Below are the code and all the weights of a small trained network. Each question names an input and a class and asks about switching units off, where a switched-off unit gives its printed mean instead of its output.

import numpy as np


def w(rows, s, z=0):
    codes = np.array(rows[::2]) - 128.0
    scale = np.full(codes.shape[1], s)
    scale[-1] = z or s
    return codes * scale


def norm(h):
    return h / np.sqrt((h * h).mean(-1, keepdims=True) + 1e-5)


def f(y):
    return np.maximum(y, 0)


def log_softmax(a):
    a = a - a.max(-1, keepdims=True)
    return a - np.log(np.exp(a).sum(-1, keepdims=True))


def net(x, mask):
    res = np.array(x, float).reshape(1, 4) / 4 @ E
    u = 0
    for l in range(3):
        y = f(norm(res) @ A[l][:, :-1].T + A[l][:, -1])
        res = res + np.where(mask[u : u + 3], y, B[l][:, -1]) @ B[l][:, :-1]
        u += 3
    return log_softmax(norm(res)[-1] @ U[:, :-1].T + U[:, -1])


A, B = {}, {}
E = w([
[129,130,125,126,128,129],'x0',
[230,103,131,254,162,132],'x1',
[134,128,135,127,121,132],'x2',
[232,74,118,45,167,120],'x3',
],0.0019)
A[0] = w([
[242,30,107,27,198,141,2],'0.n1',
[30,76,175,5,162,125,115],'0.n2',
[216,118,164,196,218,137,133],'0.n3',
],0.0026,0.0011)
B[0] = w([
[31,113,143,102,179,177,251],'0.n1',
[233,181,79,192,83,105,250],'0.n2',
[179,118,45,129,1,31,234],'0.n3',
],0.0038,0.0025)
A[1] = w([
[182,167,184,96,179,220,190],'1.n1',
[3,170,142,231,65,158,41],'1.n2',
[31,148,114,81,103,137,252],'1.n3',
],0.0024,0.00021)
B[1] = w([
[129,68,133,201,118,68,146],'1.n1',
[101,79,213,29,251,194,252],'1.n2',
[250,148,125,210,202,150,202],'1.n3',
],0.0025,0.0024)
A[2] = w([
[129,47,122,51,181,124,254],'2.n1',
[169,60,129,39,195,170,200],'2.n2',
[123,211,80,3,80,119,100],'2.n3',
],0.0042,0.00047)
B[2] = w([
[3,160,177,179,94,133,214],'2.n1',
[94,195,185,154,205,199,231],'2.n2',
[217,49,75,141,76,66,251],'2.n3',
],0.0047,0.0032)
U = w([
[255,73,84,116,60,28,254],'0',
[45,175,238,118,191,194,2],'1',
],0.0058,0.00094)

Each question gives the input, the list of numbers given to net, and the class t.
The units are the neurons (one row each of A and B). Each row of codes is followed by its name. A weight is (code - 128) times the scale printed after its matrix; where a second scale follows, it is the last column's (A, B and U).
mask holds one flag per neuron, layer by layer. A switched-off neuron (its flag False) gives its mean, the last column of its row in B, instead of its output. The means were averaged over made-up inputs and are rounded, as every weight is.
A unit's drop is (log p(t) with every unit on - log p(t) with that unit switched off) / (log p(t) with every unit on - log p(t) with every unit switched off).
The circuit of an input: a set's keep is (log p(t) with only the set's units on - log p(t) with every unit switched off) / (log p(t) with every unit on - log p(t) with every unit switched off). Starting from all 9 units, units are removed one at a time, each time the one whose removal leaves the highest keep (on an exact tie, the one counted first), for as long as the keep stays at least 0.8.
circuit, biggest first: the units of the circuit, biggest drop first
unit that matters most: the unit with the biggest drop
top k neurons: the k neurons with the biggest drops, biggest first
top k neurons in layer l: the k neurons of layer l with the biggest drops, biggest first
drop when u is switched off: that unit's drop, to one decimal
input [7,0,-1,2], class 1: circuit, biggest first -> [0.n1]
input [-7,5,-7,7], class 1: top 4 neurons -> [0.n1, 0.n2, 2.n3, 2.n2]
input [6,6,1,8], class 1: circuit, biggest first -> [0.n1, 2.n2]
input [4,-7,-6,-7], class 0: circuit, biggest first -> [0.n1, 2.n3]
input [0,-5,7,8], class 1: top 4 neurons -> [2.n2, 0.n3, 0.n1, 2.n1]
input [-6,-7,6,8], class 1: top 2 neurons in layer 0 -> [0.n3, 0.n1]
input [2,-3,6,-2], class 0: top 2 neurons -> [0.n2, 0.n1]
input [-8,-6,3,8], class 1: top 4 neurons -> [0.n3, 0.n1, 2.n2, 2.n1]
input [3,-8,-6,-7], class 0: top 3 neurons -> [2.n3, 0.n1, 2.n2]
input [0,7,8,8], class 1: top 3 neurons -> [0.n1, 0.n2, 2.n3]
input [8,-2,4,-2], class 0: top 2 neurons -> [0.n1, 0.n2]
input [-7,4,-3,6], class 1: drop when 0.n1 is switched off -> 1.3
input [-8,2,-5,4], class 1: drop when 0.n2 is switched off -> 0.4
input [6,-2,-6,-1], class 0: unit that matters most -> 0.n2
